x =
[[ 1.74 -2.00  2.66  0.18  1.86 -2.13 -1.11 -5.43]
 [-1.83  2.75  0.90 -0.22  5.68 -1.40  7.05  0.98]
 [ 0.92 -1.54 -2.05 -0.19 -6.21  2.04 -7.18  1.91]]
The smallest entry in the first row is -5.43
The entry just right of the smallest entry -> 1.91
Find the entry in the top-left corner.
A: 1.74
The last entry in the row that holds the largest entry -> 0.98
Find the 2nd entry on the diagonal from the top-right corner.
A: 7.05
The second entry, reading row by row -> -2.00
Find the entry just left of the smallest entry.
A: 2.04
Find the largest entry in the first row.
A: 2.66
Find the entry directly above -0.19.
A: -0.22
The 4th entry in reading order -> 0.18
The entry directly below the largest entry: -7.18
The entry directly below -1.83 -> 0.92
Find the second largest entry.
A: 5.68
The first entry in the row that holds the largest entry -> -1.83
Find the 3rd largest entry.
A: 2.75
Find the entry directly above 2.04.
A: -1.40
The entry just right of -2.05 -> -0.19

data =
[[ 4.11  4.19 -3.77 -3.82 -5.18  4.14 -3.89 -4.61  4.08 -3.84  3.95  4.19
   4.13  4.11  4.25]
 [-1.81 -1.80  2.50  2.52  3.53 -1.93  2.57  3.09 -1.74  2.52 -1.67 -1.78
  -1.77 -1.77 -1.86]
 [ 5.28  5.40 -5.03 -5.07 -6.92  5.34 -5.17 -6.15  5.22 -5.10  5.08  5.38
   5.32  5.30  5.44]
 [-4.16 -4.19  5.00  5.03  7.00 -4.35  5.14  6.14 -4.03  5.02 -3.90 -4.15
  -4.14 -4.12 -4.27]
 [ 1.76  1.80 -1.27 -1.30 -1.69  1.71 -1.31 -1.54  1.76 -1.31  1.72  1.82
   1.78  1.76  1.81]
 [-3.58 -3.57  4.36  4.40  6.10 -3.74  4.49  5.35 -3.46  4.39 -3.35 -3.57
  -3.55 -3.53 -3.67]
 [ 5.29  5.37 -5.01 -5.08 -6.89  5.34 -5.17 -6.12  5.23 -5.10  5.09  5.40
   5.32  5.30  5.44]
 [-4.13 -4.18  5.01  5.05  7.02 -4.32  5.14  6.16 -4.03  5.07 -3.91 -4.16
  -4.14 -4.15 -4.27]
 [-1.78 -1.79  2.49  2.47  3.50 -1.90  2.53  3.05 -1.69  2.49 -1.69 -1.79
  -1.79 -1.81 -1.79]
 [-3.55 -3.58  4.38  4.42  6.13 -3.71  4.50  5.40 -3.46  4.45 -3.37 -3.60
  -3.57 -3.57 -3.65]
 [-2.40 -2.38  3.11  3.14  4.37 -2.52  3.20  3.83 -2.31  3.15 -2.24 -2.39
  -2.37 -2.37 -2.45]
 [ 2.33  2.41 -1.90 -1.93 -2.59  2.33 -1.96 -2.32  2.34 -1.93  2.26  2.39
   2.35  2.35  2.42]]
What is the entry just right of the smallest entry?
Answer: 5.34
The entry just right of -2.40: -2.38
What is the entry just right of -1.67?
Answer: -1.78
The entry just left of -3.82: -3.77
The entry just right of 5.07: -3.91
What is the entry just left of -5.07?
Answer: -5.03
The maximum: 7.02

Questions about the matrix below.
1) Report the entry just right of the smallest entry.
2) Report the maximum.
3) Report the entry just left of the largest entry.
4) Report the entry just right of 1.07.
5) Report the minimum.
6) Report the first entry in reading order.
[[ 0.65  0.57 -0.25  2.38 -0.96  0.60  0.33  1.42  2.47  0.65 -4.02  0.33
   2.60  0.37]
 [-0.44 -0.32 -0.96 -3.46  0.02  1.07  0.77 -0.24 -1.79  1.26 -1.09  0.84
   5.10  1.79]
 [-0.36 -0.37  0.60 -0.70 -0.28 -0.48 -0.21 -1.54 -1.69 -2.20 -0.06 -1.07
  -2.12 -3.93]
 [ 0.28  1.06  0.46 -2.36 -0.11  2.15 -2.32  0.47  0.10  0.38  6.59  1.65
   1.63 -1.80]
 [-0.37  0.52 -1.78  7.26 -0.15 -0.09  0.86  0.47 -0.99  0.01  7.34 -0.36
  -0.28 -1.51]
 [-0.33  0.53 -0.44  1.65 -0.34  2.14 -0.96 -0.81 -1.13  1.74  1.60  0.57
   2.16 -3.20]
 [-0.78  1.00  0.72 -0.32  0.52  1.15  0.89  1.34 -4.12  1.18 -1.62 -1.07
   1.57  0.00]
 [ 3.42 -0.68 -0.83 -1.04 -0.58  2.08 -1.81  0.53  1.76 -1.10 -3.74 -0.99
   0.14 -2.81]
 [ 0.46  0.91  0.00  0.37 -0.02  2.09  1.37  0.61  2.76 -3.36 -0.51  0.33
   3.71 -1.07]
 [ 2.51  0.16 -0.05 -5.53  0.28  2.57 -0.45  0.46  3.69 -1.43 -1.42 -1.60
   1.05  2.05]]
1) 0.28
2) 7.34
3) 0.01
4) 0.77
5) -5.53
6) 0.65
